[ -91 -117 -138   23  -97  -53  132  -20  -93 -186 -235 -147  -18   -2
  -59   17 -149   95 -106  -94  113   54  -15   16   18  -71  -57  -30
   92    1  -81 -147   11   24  284  109   46]
Z
[ -74 -899 -107 -261   47 -187 -483   22   20 -225 -221  365  180  -25
 -134   96 -223 -170  -98   13  227 -269 -175  216  -68 -324    7  132
 -163  -96  182 -189  -76 -456 -314 -344  -37]
H
[ -88  154 -179 -286 -115 -178  557 -105 -265 -208 -212 -517   48 -161
 -361 -118  -21  -92   39  -52  179   68  122   90  137  -41 -175   -7
  311  210 -227 -117  302  -75 -200   90  -39]
C
[-123  394   15 -342  186 -146  402  -94  -92 -367   24 -532 -179  148
 -365 -228 -175 -123  208  -33 -100  121  260  -34  -95   34 -175   -7
  182  -51 -123   71  247  -59  -90  291   34]
Z
[  27  246 -109  171 -114    9  337   77   36   90 -145 -275   20  255
 -455    0  -15   31  -53  -52  241 -101  334   11 -189 -113 -122  -82
   55   83   49 -154   40  -40 -185  107  -84]
P
[-476  -80 -105 -276  -65 -148  372  214   94  728 -232  -29  -54  175
 -103  107 -226  874 -318 -151 -281 -441   90 -170 -101    5 -389 -110
  294 -345   15 -268  259  108  182 -246  -19]
N
[ 156 -117   26  -67   78  178  -25  168  107   36 -327   85  285  241
   82  152  -16  106  -92   84   11   60  -30  117  -92   73 -426   36
 -127  -55 -128 -157   16  -11  191  -25 -157]
K
[ 233   51  194 -160  244  122   13  613  -17  172 -344  -81  -16   43
   94   75 -180  -39   48   54 -143   62 -246  166 -118  152 -333  157
 -326 -211   73  238   -8   69  278  261 -289]
F
[ -64 -138  -76  -21  -28  -69  -48   93   78 -258 -173 -122  -78   65
 -164   74  -45   53  -77  -35  207  116 -100  206  -21   13   16  -10
 -121  -43  -20 -211   40  -54   60  240  125]
F
[  50  185   15 -161  -92   17    4   37   32  -37  -51  -78  -38  -92
   44  -46  -15  -66   77   30   80   -5  -30   48   61  -38   53  -50
   53   62  -70  -28    6  104  105 -115  -26]
H
[  34  227   94  184   36   84  189   65   95  -19   -4 -179 -111  -84
 -146  -42  -48 -210   22  129  191  -55  128  191  -90   84   53   -4
 -255   13   53   30   25  -46 -216   46 -182]
Y
[ -28   98  -81  -32   84 -353   90 -220 -211  183 -218 -222 -269 -225
 -202  -24  192 -119  368  194   93  108   83  143   71  241  244 -104
  -56  109 -432  167  462 -155 -171  154 -128]
H
[ 158   -6  208 -387  179  -82 -185  -21  -23 -363  191  187  -63  -47
 -165   17 -212   -4  129 -280   65  -92 -252   49   52  -96  -49 -212
  409  297  -95 -127 -193  156  189   77   44]
L
[  22  -90  -61  490 -180  220    1    7  -54   35 -156  -71  204   84
  -95 -115 -235  -77 -300  103  164   44   -6   95  -25 -248 -248  161
 -359 -249  128 -359  -68 -127   93  137   22]
W
[   9   90  194   70   44  224   26  313 -137  404   15  250  156  171
  142  -22 -137  133   41   67 -456 -258  206 -280 -252  -66 -192   49
  110 -133   -8    3  214   53  184 -295 -141]
R
[ -15   24   48   17   13  100  -10  -63 -194  -56  -86   74   94 -148
 -147 -103  -87 -290   47   83  276 -122  140   94  126  -94   56  -21
   -4  180   32  111   -1 -114 -312 -120 -186]
U
[ -59 -174 -131  232 -114  139   96  -36  129 -165 -135   42   60  226
 -248 -135  -64 -200 -329  -35  531  -20  184   45 -124 -173 -173   49
 -326  -28   21  -18  -27 -219 -245   -3 -110]
Y
[-483 -122 -255 -172  313  191   10 -207 -358  278  -71   52  -31 -227
 -145  -69   43  -66   87  323 -157 -276  341 -173  258   93  127   33
 -109 -166   44  539  435 -323 -523 -521 -205]
P
[-140 -136   40  281   28   90  104   36    1  347 -522 -300 -139 -214
 -121  192   53  -61  -51  436  328   45  186  308  -40  207   79   90
 -338 -194  182   86  148 -161   40 -193 -224]
U
[ 171  114  100 -294  -35   20  -81  -53  117 -196  -10   -9   52  -60
   82  -28  -26  -24  121  -16   19   43 -109   85   34  -69   27  -66
  162  138  -91 -260  -63   96  100  -89   94]
K
[  40 -104  -95  -80  -38   41  125   70   25  -85 -323 -254   79   18
 -202   68 -203  146  -58  -71  -59   83  -60  109 -130  -32 -129   35
   60 -185   77 -344   68   70  198  161  154]
U
[ -47 -122   36 -144   12  -74  140   37  180 -202  -70  -73  -44  167
  -81  -16  -49   98  -52 -123   81  163  -31  108 -135  -15 -141  -19
   27  -31  -78  -78  -19   23  277   29   95]
N
[-124  -29  -76 -208 -106   -2  101   65   89 -199 -266 -188    1  127
 -163   63 -100  101  -49  -74   25   88  -65   65 -128  -20 -207    0
   46 -179  -56 -289  191   21  104   29  107]
U
[ 274 -265 -109   69  -18   24 -324  200  109 -204 -124   98   37  246
  119  175 -104  157 -237  -27 -141  206 -165  102 -183   68 -257    3
 -141 -137  -71 -188 -178  176  361  214  261]
G
[-155 -165   40  122  -70  -13  -40  223 -180  111 -136   39  227 -107
   32  -15 -183  -84   11   70  -27   22   74   45  -70 -143    9   56
 -196  -22   21  171   94 -202   74 -146 -108]
C
[ -35 -107  -25   91  -69   37 -170  -12  220 -288   20  -23  -16  -87
   14  -91 -104 -245  -81   49  276   75  -77  187    4 -126   82  115
 -369 -107  216 -200 -117 -152 -166  -91   20]
W
[ 173  269  -20  104 -110  -36 -109  330  509  527  -67 -107 -317    7
  219  223  -48   76 -175   29  -42 -222 -266 -147  -80 -253 -227   98
 -311 -333  470 -288 -140  123   38  -80 -156]
L
[ -60   64  -96   86  131 -126  149  -15  255  -90   61  -98 -153  -53
  -97  114 -113 -146 -202  122  167   11   44   58  -93 -124   16  -47
 -258  -90   15    2   48  -80 -288  -83  -44]
C
[ -16  -96  -50 -155   91  187   57  267 -219   45 -307 -214  172   78
  -75  -47 -190  218   37   45 -232  -17  118  -47  -24   92 -260   71
  -95  -41  -43 -166  155  -91  298   97 -133]
K
[  37  175   69 -273   -2   -8  -87   -7  131  -57   -7  -49    2 -224
  -70   55  -68  -31  147   25  -43  -71  -98  107   83  -37  128 -137
  177  139   -8 -111  -45  118   41   -6  -44]
L
[  12   32  -78  186  -85   90  -50  -67  -12 -100 -110  -93   57  -72
  -53  -18 -106 -240 -106  166  180   43   38  181  -14 -112  -84   51
 -238  -98   62  -14  -69 -107 -220   35  -41]
N
[-209  -90   99  -13   16   75  -47  134  -64   47 -110    2   54  -68
    6   38  -16  -89   26  126  -73    1  103   48   28   -4   39   21
 -136  -96   38   92  172 -198  -57 -106 -150]
U
[ 124 -285 -158 -233 -112   40   78  190  203  118 -228  -30  284  144
  -55  110  -35  346    0 -183 -258   12  -69  151 -123    6 -249  -31
  114  -80   15 -336   39   57  336  -14   49]
P
[-106 -365  101 -112  420  121   57  429 -258 -157 -172   92  179  139
  -95  162 -155   97  -55 -109 -102  -81  227  -36 -175  183 -147  136
   23  -47  122   78   85 -120   51 -244  -99]
H
[-285 -306 -118  273   43  247 -294  237  208   51  -32  129  116  117
   54  -17 -181  -28 -113  171  304  -14   32   70 -259 -192  -53  271
 -703 -412  284   -4  175 -417 -108 -312  -50]
Z
[ 212 -231  301  322  144  -97  150  403 -207  144 -154  203  165  389
  134   11  -93  216 -208 -252   -2 -100  183 -145 -264   90 -380   52
  109  224  -89 -158 -280    0  415  295 -217]
C
[ 147 -153  -65   45   20  100 -169  134  295   -2  -86   -2  350   15
 -120   63 -199 -220  -50  127   23  169   26  316 -270  -68  -46   73
 -391 -276  112  -63   27 -142 -156   -4 -134]
K
[  -6  262  109 -395   46   93 -183 -203  232 -173    8 -108  -57 -389
   25   44 -107 -221  349   -7 -262   72 -256  197   71   74  160 -162
  158 -213   80   14  194   93 -123  -32  -26]
Y
[  11    6  158   55   15   45  -17 -164  -29 -234  -60    7  -88 -211
 -166    0   -9 -306  -94  -32  476  102    1  229  122  -72  124  -50
  -67  139   37   34 -110 -168 -262   11   19]
L
[-145 -115    7   33   21   11   31   96  -72  -18 -105  -30    3   41
  -33   13  -57   13  -11  -26   25  -42  135   10 -100    1   12   48
  -32 -114   26   33   62  -87  -14 -191 -143]
W
[  14  138  203 -235 -188  288 -124 -190 -160 -360 -162  -39   58 -307
   61  -93   12 -203  108  127   99   56 -104  180  249  -37  318 -110
  192  247  -52    8 -124   51  103  -21  129]
C
[-115 -773 -142  274  120  120 -414  174 -207  -19 -417  462  386  101
  131  204 -247   24 -241   58  -88   33  -60   -1 -108  -56 -339   32
 -248 -270   21  143  244 -287   57  -75   13]
P
[ -51   44  -92  228  -65  -73   66  -40  103 -195   29  -53 -150   30
   34   16   93 -251 -179   78  397  -33   90   97  -23  -56   16   90
 -249   16   79    2 -136  -76 -345  -55  -55]
F
[-263 -218   74   71 -115 -132   74 -125 -444 -132 -287   -3  -14 -280
 -162 -118 -219 -235  -96  -93  287  108  -89   87  226  -94  -80 -102
   68   23 -180  166  291 -264 -107  212 -110]
U
[ 161  -44 -112  -49 -424  -18 -334 -124  301 -244 -102   60   86  -28
   19  -82  -16 -235    9  116  316   34 -322  290  111 -269   -3  -58
 -266  110  -28 -189 -217   -7   -2   84  -22]
W
[-176  301  139 -469 -199  -37  -68 -309  335  -72  144 -155   48 -291
 -231 -148   10 -234  210  497  -82 -168  -60  362  305 -149  192 -179
  -26  231   39  -38 -108  -53 -245  -50   -2]
N
[ -23  -21  -19 -300   80  -27 -113  -14 -119  -22  -48   89  -35 -188
  172   77 -140   49   81  -30 -163 -159 -180 -109  124 -170 -240  -37
  256   12 -105 -100   93    8  -19 -335  -32]
G
[-113 -100  -96 -137   14  -29  190  113  103   91 -204 -331  -64  -59
 -249   67 -128  246 -103   58  -19   -5  -51   87  -38  -24 -109   -3
  -73 -161   54 -135  148  -47  107   65   -7]
W
[  17 -267   96  -98  143  172  -70    7 -620 -174 -153  -51  332 -273
 -230 -155   -9 -125  289  -94  222  -64  334   64  -28  121  153   77
  389  316    0  178  189 -278 -337  -84  -32]
Y
[ -67  -33   10   65   -9   -2  -12    1  139 -177  -49    7   -8  -21
  -48   26  -58 -211  -32   75  212   70  -30  178  -43  -55  -11    5
 -262  -54   18   21   43 -130 -197  -12  -62]
U
[-174 -333   54   57  -62    1  -54 -159   67 -133 -110  110   46  -54
  -85  -35  -80 -153 -255   27  269  -36   37  138  -54  -35   26   -3
 -143  -29   -7 -146 -163 -210   -5  -78 -164]
C
[ -18   63  -70  161 -149   70   17 -108  227 -119   33 -119  -31  -25
 -128 -119  -97 -234 -111   96  158   51   73  139 -105 -137   69   38
 -279  -92  105  -39 -100  -79 -178   36  -10]
G
[  40   78  -52   49 -129   56  -76  -28  131  -17    4   47   25  -50
   45   56   -4    1  -98  112    9   11  -70  -42   33 -189  188  -49
    6    6  -17 -164  -94  184  232 -165  209]
H
[ -32  -44  -60  299 -255 -147 -122  -12   71  -20 -164   58   16   16
 -191  -81 -142 -275 -139   43  663   68  -62  257  -22 -183 -199   43
 -438    7  130  -58  -18 -288 -354   57   25]
R
[  55  115   21 -143  -53   46   37 -147 -125 -241  -70  -77 -109 -110
   14 -163  -43    5  150 -169  102   27  -44   64   55   57  162  -45
  259   47 -140 -168   64  124   42   23   44]
W
[-102 -283  -76  -78   54  147  -45   67 -197   56 -173  -55  117 -188
  -56   63 -120    8  -14   14   28  -83  122   33   48 -120   -6   57
  -17  -51  129    8   31 -210  -51 -297 -128]
U
[ -26  -92  -75   16   16   99 -122  -75 -319  -97  -77    1   98  -66
  -45  -38  -96  -37   95 -121   51  -42   75  -36   34 -153   -2   79
   98   37   78   90 -103 -145 -154 -143   72]
G
[  20 -168   50  -66  -55  125  -45   36   75    1 -231  -76   73   83
 -134   35  -58  152  -66   34  -23  -47  -30  120   21    7 -182  -22
  -35  -34   88 -244    1  -49  162   84  -34]
W
[-303 -230  -81  -32   65 -162  106   80 -219   71 -117  -40  -18 -148
 -100   86 -146   60   40    6 -124  -86  112  -15  -99  -57   67    3
  -23 -149  -89   92  349 -228 -222 -195  -47]
U
[  25   93   12 -469  198  -44  -11  -95   94  -53  110 -153  -64 -307
  128   52   14   82  312   11 -231  -29 -119  -42   -7  -35  209    0
  158   15  -17  -27   61   -7  -91 -294   89]
K
[ -24  -99   20  126  -85  134   38  -56   84 -150  -85 -115  -31  -90
 -113  -65  -31 -176 -174   89  378    3   85  233   18  -40  100   35
 -178  -22  147  -14 -117 -133 -152  -22  -10]
Y
[ -45 -171   71 -232  145 -152   -4   81  -23 -271 -101  -21 -100   38
  -28   71  -24   67   -3 -117  135    3  -21  103  -94   74  -93   31
  126   44  -21 -139  -52  -62  -68  -62   97]
N
[ 110  123  203 -124   24  -95   77  127  372  292  257   19  -31  564
 -284   15  173  274   -2  130 -307  -51  -52  128 -439  179 -285   61
   26 -240 -128 -317   65  222  255  181  128]
N
[-196  -59  146   39   57   22   39  151 -168  -58   60    0  -42  -75
    9  -63  -44 -105  -40   65   -5   -8  153    3  -83   33  115   84
   28  -35  -43  120   47  -94    5 -189 -107]
G
[  59   27 -108   44  121  115  -41  -54   65 -152  -11 -129   19 -108
  -74    5  -39 -201   98   73  124    2   57  106   -6  -63   86   73
 -129  -10  153   -2  -66  -54 -154  -22  -91]
F
[-152   -1 -112 -150   -9    8   93  134  -88   69 -221 -110   27  -71
  -85  -23 -106   24  -25  -44   59  -89  114  -89   43   -1 -176   35
    0   14   82   60  148  -29  -21 -138 -126]
L
[ 123  146   67 -242  -83   -4  -45   -2   90  -30 -139  -50  -31 -102
  139   27    7  -19  110   -5   16  -26   12    2   33  -20   18  -78
  151  131  -29 -215  -14  105   81 -227  -42]
K
[-148   25  -78  191 -103   14   65  -49   87 -372  -64 -114  -29 -107
  -51  -80 -192 -317 -178  -11  334  113   26  125   -3 -156   -1   67
 -243  -52   93 -110 -129 -113 -157  -55  -31]
G
[ 130  152  -46 -117  -81   -6    9    4   68   95  -45  -41   35 -133
   24   19  -32   -8   80   22   50   -6  -23   66   57 -112    5  -45
   95   88    6  -69  -91   65   33 -154   13]
R
[ 193   49   75 -337   -6   64   20   97  286  -85 -135 -100   16  -85
  167   67  -28   71  140   29 -207   55 -184  105  -12  -13 -150  -46
  119  -11  -87 -303   70  183  348 -166  -74]
W
[ -57   29   -2   32   51  150  -64  -98  -67 -155  -54 -136  125 -414
  -23   12 -152 -241   40  119  245  140   15  212  141 -111  236  -13
 -123   53  171  180  -99 -126 -118 -185   19]
C
[-176   57  -67   18 -306  191  -38  -92  -15  -67 -181  110   73   88
  230 -191  115 -107   35  173   50 -135   54 -148  166  -82   76  -33
  160  117  -57  122  -18  133  330 -156 -155]
P
[  59 -177 -110 -121  159   74  108 -141 -167    9 -288  -82   -7  -95
 -116  -16 -119    8   43  -39  380  -32  236   85 -248 -124   69  118
  176 -152   24  141  118 -217 -392 -413  117]
R
[  87    5  -42  185    3  171  -48   17  213  -24  -61  -77  -40   33
 -184  -78 -147 -171  -85  187   99   16   24  208  -56   18   23   27
 -442 -132  125  -97  -91   18   71   69 -179]
W
[-136   24  -52  -25  -87  -17  211   79 -170 -120   -8  -77   25  -66
   68 -172  -63 -138  -52 -153  164   48  123 -103   15 -171  -68   66
   52   19   15  166   15 -109  -59 -226    3]
P
[   6  -10  -85  197  -61   69  -43  -72 -131 -226 -128  -82   41 -223
   34 -127 -218 -232 -172  -14  203  112    3   25  168 -177  -61   35
 -120   23   89  -54  -43 -130 -201  147   85]
G
[-137 -126 -118   16   15  102   94  -39  -94  -84 -108  -79   -9 -111
 -164  -15 -135  -39   -8 -139    7    8  116    5 -163  -63  206    5
   78 -228   86    2  156  -89 -112 -163   43]
P
[ -82   15  123  115  -56 -109 -138  310 -270 -113 -203   92   34  -47
  140   16 -160 -220 -150  197  -14  -30  -36   72  156  -14 -157   49
 -169    4  -62  -61   32 -173 -140  188  -83]
R
[  60 -132 -179 -175   94  -83   71  135 -161 -103 -339 -235   14 -184
 -106  132 -112  170  -76  -52  162  107  -29  103   26   33    3  -15
  108   54 -100 -180  102  -14   19   44  130]
C
[ -21 -177 -128  -37  -97   17  135   31  -38 -114 -198 -154   55  116
 -252  -11  -60  124 -132 -130  272    5   22   70  -37  -77  -27   18
   39   36   39  -81 -102  -14  163   72   77]
H
[-119   22  -36   56  -57   51   35  -93  150 -250    9 -112   -3 -101
  -83  -89 -151 -135  -55   51  234  -26   -4  242  -51  -69   86   44
 -187  -47   72  -92 -148 -128 -245   25  -32]
G
[ 162 -358  217 -196  294  105   40   78 -380 -439  -75  -80  225 -183
   12  -84  -75  -15   82 -189  234   68  142  128  -28   58  124  229
  434  204  220 -114 -141 -100  -33 -185  359]
H
[  47  -33   49  -89   53   87   68  212 -148  -62 -205  -30  120  112
  -37  -55  -45  121  -33  -37   -6  -34   42  -36  -28   99 -264   25
   63   87 -110  -68  104    3   81  164   20]
Y
[  96   35  -39   86    3   98   -2 -177  120 -139  -86 -151  -72 -154
   18  -23  -27 -175  -66  125  202   78   18  197   21  -50  135   56
 -206  -70   75  -93 -164  -92  -98   64   25]
Z
[ -26   13  -52   98   61   83  134   17 -199   27 -135 -201 -186  -53
  -51   45   57  240 -144   -3  125   44  130  -63   28  125   68  -34
  135   74  -78   86   10   49   75  108  123]
G
